Below is a small trained network, with its code and all its weights. Each question gives an input and a class and asks what happens when units are switched off, that is, made to give their printed mean instead of their output.

import numpy as np


def w(rows, s, z=0):
    codes = np.array(rows[::2]) - 128.0
    scale = np.full(codes.shape[1], s)
    scale[-1] = z or s
    return codes * scale


def f(y):
    return np.maximum(y, 0)


def log_softmax(a):
    a = a - a.max(-1, keepdims=True)
    return a - np.log(np.exp(a).sum(-1, keepdims=True))


def net(x, mask):
    res = np.array(x, float).reshape(1, 5) / 4 @ E
    y = f(res @ A[0][:, :-1].T + A[0][:, -1])
    res = res + np.where(mask, y, B[0][:, -1]) @ B[0][:, :-1]
    return log_softmax(res[-1] @ U[:, :-1].T + U[:, -1])


A, B = {}, {}
E = w([
[37,116,42,171,196],'x0',
[255,117,75,5,202],'x1',
[82,205,184,19,193],'x2',
[199,121,120,240,242],'x3',
[148,238,33,178,160],'x4',
],0.007)
A[0] = w([
[107,27,132,86,225,251],'N1',
[219,179,8,82,109,74],'N2',
[44,230,143,119,212,170],'N3',
[180,130,141,192,159,54],'N4',
[166,94,123,131,111,72],'N5',
[135,84,136,56,151,188],'N6',
[92,194,141,116,163,181],'N7',
[210,100,17,173,205,167],'N8',
[124,42,81,82,178,86],'N9',
[113,169,128,120,161,190],'N10',
[208,163,228,145,118,178],'N11',
[95,153,125,184,137,252],'N12',
[73,92,162,171,85,104],'N13',
[178,155,136,93,120,78],'N14',
[115,174,101,56,74,81],'N15',
[198,138,228,130,143,97],'N16',
[101,144,126,32,92,211],'N17',
[179,142,106,117,150,128],'N18',
],0.014,0.0028)
B[0] = w([
[57,184,204,106,195,182],'N1',
[29,37,97,224,59,221],'N2',
[177,34,122,141,243,214],'N3',
[156,158,164,82,103,174],'N4',
[157,101,130,148,143,146],'N5',
[94,138,155,89,166,178],'N6',
[143,67,127,131,177,178],'N7',
[215,187,176,251,174,247],'N8',
[84,150,236,104,119,165],'N9',
[166,113,116,148,157,166],'N10',
[183,35,176,54,87,186],'N11',
[81,94,105,140,137,190],'N12',
[22,157,86,173,111,182],'N13',
[102,87,104,150,157,165],'N14',
[151,172,82,20,160,185],'N15',
[175,84,90,20,141,175],'N16',
[82,180,154,28,127,204],'N17',
[111,141,124,164,99,171],'N18',
],0.02,0.016)
U = w([
[90,25,1,195,49,254],'0',
[176,137,165,203,188,4],'1',
[229,88,165,94,84,52],'2',
[179,80,161,38,235,167],'3',
[81,233,67,103,52,53],'4',
[88,137,118,180,145,50],'5',
[75,109,166,48,109,234],'6',
],0.0075,0.0038)

Each question gives the input, the list of numbers given to net, and the class t.
The units are the neurons (one row each of A and B). Each row of codes is followed by its name. A weight is (code - 128) times the scale printed after its matrix; where a second scale follows, it is the last column's (A, B and U).
mask holds one flag per neuron, in row order. A switched-off neuron (its flag False) gives its mean, the last column of its row in B, instead of its output. The means were averaged over made-up inputs and are rounded, as every weight is.
A unit's drop is (log p(t) with every unit on - log p(t) with that unit switched off) / (log p(t) with every unit on - log p(t) with every unit switched off).
The circuit of an input: a set's keep is (log p(t) with only the set's units on - log p(t) with every unit switched off) / (log p(t) with every unit on - log p(t) with every unit switched off). Starting from the 12 units with the biggest drops (on a tie, the unit counted first), units are removed one at a time, each time the one whose removal leaves the highest keep (on an exact tie, the one counted first), for as long as the keep stays at least 0.8.
units of the circuit, in order: the units of the circuit, biggest drop first
unit that matters most: the unit with the biggest drop
top k neurons: the k neurons with the biggest drops, biggest first
drop of u: that unit's drop, to one decimal
input [-4,1,4,2,6], class 0: units of the circuit, in order : [N2; N1]
input [-1,-4,-5,-7,-8], class 4: unit that matters most : N13
input [7,-6,-1,4,-4], class 5: top 2 neurons : [N2; N1]
input [3,5,-3,-6,-7], class 6: top 2 neurons : [N3; N8]
input [1,-3,-8,-8,-2], class 4: top 2 neurons : [N2; N3]
input [5,-3,-8,-7,-6], class 4: units of the circuit, in order : [N2; N3; N13]
input [-4,8,3,-6,4], class 6: units of the circuit, in order : [N17; N2]
input [-6,-8,-6,-5,4], class 0: top 2 neurons : [N17; N1]
input [3,-5,-8,6,-6], class 5: units of the circuit, in order : [N13; N2]
input [-8,-6,-2,2,5], class 2: top 3 neurons : [N2; N11; N17]
input [3,-4,-3,7,-5], class 5: top 3 neurons : [N13; N3; N12]
input [-2,-6,-3,-4,-5], class 0: top 2 neurons : [N1; N13]
input [6,6,-2,-4,-1], class 6: top 2 neurons : [N9; N3]
input [6,7,-5,-8,3], class 4: top neuron : [N3]
input [-6,-7,-5,4,-8], class 0: top 3 neurons : [N13; N17; N1]
input [3,-5,4,4,-8], class 6: top 2 neurons : [N8; N13]
input [1,1,2,-2,-8], class 6: top 2 neurons : [N3; N8]
input [-3,-1,-8,-4,-2], class 0: top 3 neurons : [N8; N17; N1]
input [4,-7,3,-1,-4], class 0: drop of N13 : 0.4
input [6,-5,-8,-1,-7], class 0: units of the circuit, in order : [N13]
input [2,8,2,3,-2], class 1: drop of N8 : 0.5
input [0,1,-5,-8,7], class 0: drop of N2 : 1.1
